Below is a small trained network, with its code and all its weights. Each question gives an input and a class and asks what happens when units are switched off, that is, made to give their printed mean instead of their output.

import numpy as np


def w(rows, s, z=0):
    codes = np.array(rows[::2]) - 128.0
    scale = np.full(codes.shape[1], s)
    scale[-1] = z or s
    return codes * scale


def norm(h):
    return h / np.sqrt((h * h).mean(-1, keepdims=True) + 1e-5)


def f(y):
    return np.maximum(y, 0)


def log_softmax(a):
    a = a - a.max(-1, keepdims=True)
    return a - np.log(np.exp(a).sum(-1, keepdims=True))


def net(x, mask):
    res = np.array(x, float).reshape(1, 5) / 4 @ E
    u = 0
    for l in range(2):
        y = f(norm(res) @ A[l][:, :-1].T + A[l][:, -1])
        res = res + np.where(mask[u : u + 10], y, B[l][:, -1]) @ B[l][:, :-1]
        u += 10
    return log_softmax(norm(res)[-1] @ U[:, :-1].T + U[:, -1])


A, B = {}, {}
E = w([
[195,14,109,182,100,118,30,100,72,49,22],'x0',
[157,170,81,118,249,3,150,76,86,98,86],'x1',
[96,127,48,179,102,183,132,53,85,237,151],'x2',
[135,131,126,123,129,128,126,131,128,132,132],'x3',
[125,123,121,127,124,122,130,138,128,133,120],'x4',
],0.017)
A[0] = w([
[118,190,171,82,236,108,159,190,187,111,160,46],'0.n1',
[86,175,58,105,172,149,152,158,128,216,197,1],'0.n2',
[115,159,153,88,69,210,134,147,158,164,163,109],'0.n3',
[106,39,155,118,78,159,70,85,85,93,105,45],'0.n4',
[110,79,141,144,170,73,4,81,85,124,104,52],'0.n5',
[90,132,120,128,107,127,125,50,132,174,127,32],'0.n6',
[87,166,134,103,149,163,184,221,116,120,126,21],'0.n7',
[145,161,122,145,138,146,135,211,145,150,208,137],'0.n8',
[84,197,93,97,149,61,147,88,96,151,177,47],'0.n9',
[132,109,145,40,129,151,113,162,136,86,116,148],'0.n10',
],0.011,0.0091)
B[0] = w([
[135,142,187,118,150,71,147,186,88,199,132,254],'0.n1',
[125,162,78,118,127,185,139,74,132,85,5,209],'0.n2',
[79,72,156,128,70,105,106,82,128,94,145,245],'0.n3',
[126,167,130,99,153,187,83,190,118,170,129,217],'0.n4',
[122,90,132,146,104,116,234,109,124,97,154,228],'0.n5',
[171,119,140,153,114,91,170,176,165,97,170,155],'0.n6',
[123,131,164,155,78,101,144,160,90,99,111,171],'0.n7',
[82,81,174,100,63,88,140,91,114,118,105,221],'0.n8',
[153,164,101,34,166,121,99,80,161,137,45,206],'0.n9',
[134,128,145,148,105,111,97,148,168,88,156,210],'0.n10',
],0.013,0.0087)
A[1] = w([
[192,99,144,212,143,213,122,179,129,130,145,139],'1.n1',
[77,145,184,114,14,163,150,129,78,129,91,94],'1.n2',
[156,68,102,181,208,66,90,43,92,79,159,63],'1.n3',
[144,195,57,146,240,73,192,149,108,154,116,162],'1.n4',
[97,102,30,153,114,193,122,11,57,251,121,180],'1.n5',
[168,98,180,119,130,77,209,65,197,73,53,159],'1.n6',
[165,82,146,173,81,229,5,171,172,126,169,132],'1.n7',
[220,101,51,183,219,42,137,98,35,66,164,85],'1.n8',
[124,97,114,214,103,202,46,129,98,215,182,80],'1.n9',
[177,119,124,160,121,107,173,64,157,74,188,2],'1.n10',
],0.012,0.0089)
B[1] = w([
[179,200,107,71,140,123,66,159,110,128,96,176],'1.n1',
[111,62,128,186,118,98,171,124,188,99,193,217],'1.n2',
[61,109,146,164,74,142,156,73,185,116,193,180],'1.n3',
[153,207,144,82,193,161,131,134,70,162,33,214],'1.n4',
[118,86,25,206,157,209,187,87,70,248,184,248],'1.n5',
[159,136,130,128,96,128,72,155,126,79,161,246],'1.n6',
[183,204,89,94,204,144,90,119,127,108,60,225],'1.n7',
[43,43,173,158,49,106,166,135,184,144,186,216],'1.n8',
[183,128,134,140,166,89,149,184,74,160,156,184],'1.n9',
[172,179,121,149,201,114,136,171,101,112,83,138],'1.n10',
],0.016,0.015)
U = w([
[55,55,237,139,38,45,124,161,225,17,184,231],'0',
[42,18,73,220,69,189,229,39,158,211,225,205],'1',
[149,208,242,27,208,34,158,185,90,140,37,47],'2',
[71,201,22,85,213,216,219,4,72,210,34,80],'3',
[211,168,116,77,170,188,16,201,199,18,71,147],'4',
[235,114,30,207,212,222,68,210,37,217,171,2],'5',
],0.019,0.0078)

Each question gives the input, the list of numbers given to net, and the class t.
The units are the neurons (one row each of A and B). Each row of codes is followed by its name. A weight is (code - 128) times the scale printed after its matrix; where a second scale follows, it is the last column's (A, B and U).
mask holds one flag per neuron, layer by layer. A switched-off neuron (its flag False) gives its mean, the last column of its row in B, instead of its output. The means were averaged over made-up inputs and are rounded, as every weight is.
A unit's drop is (log p(t) with every unit on - log p(t) with that unit switched off) / (log p(t) with every unit on - log p(t) with every unit switched off).
The circuit of an input: a set's keep is (log p(t) with only the set's units on - log p(t) with every unit switched off) / (log p(t) with every unit on - log p(t) with every unit switched off). Starting from the 12 units with the biggest drops (on a tie, the unit counted first), units are removed one at a time, each time the one whose removal leaves the highest keep (on an exact tie, the one counted first), for as long as the keep stays at least 0.8.
units of the circuit, in order: the units of the circuit, biggest drop first
unit that matters most: the unit with the biggest drop
top k neurons: the k neurons with the biggest drops, biggest first
k most important neurons of layer l: the k neurons of layer l with the biggest drops, biggest first
drop of u: that unit's drop, to one decimal
input [1,-6,6,2,-8], class 5: 3 most important neurons of layer 1	[1.n7 1.n9 1.n8]
input [3,7,-1,8,7], class 0: units of the circuit, in order	[1.n5 1.n8]
input [5,-5,-2,-2,-2], class 4: unit that matters most	1.n5
input [0,-8,0,8,8], class 0: 2 most important neurons of layer 0	[0.n3 0.n8]
input [1,-6,6,5,4], class 5: 2 most important neurons of layer 1	[1.n7 1.n9]
input [7,0,4,-7,0], class 5: 2 most important neurons of layer 1	[1.n1 1.n9]
input [-8,2,1,-8,6], class 3: 2 most important neurons of layer 0	[0.n2 0.n10]
input [0,2,4,-8,-7], class 3: top 4 neurons	[1.n4 0.n3 0.n9 1.n2]
input [1,6,1,4,-1], class 1: top 2 neurons	[1.n8 1.n3]
input [8,-8,1,-1,-6], class 5: 2 most important neurons of layer 1	[1.n9 1.n6]
input [-6,0,-5,5,7], class 0: top 2 neurons	[0.n8 1.n4]
input [1,7,8,8,-2], class 1: 4 most important neurons of layer 1	[1.n8 1.n5 1.n7 1.n3]
input [-1,7,-1,4,-3], class 2: top 2 neurons	[1.n5 1.n4]
input [-5,7,-1,2,6], class 2: units of the circuit, in order	[1.n5]
input [-4,1,3,2,-7], class 3: top 2 neurons	[0.n9 0.n2]
input [2,7,-1,3,-6], class 0: top 2 neurons	[1.n8 1.n5]
input [5,-5,-1,6,2], class 4: drop of 1.n5	0.2
input [5,-5,-1,1,0], class 4: drop of 1.n1	0.0
input [3,-4,0,-4,7], class 4: drop of 1.n5	0.2
input [-8,-1,-2,3,2], class 0: top neuron	[1.n5]
input [5,-5,1,-2,8], class 5: drop of 1.n9	0.3
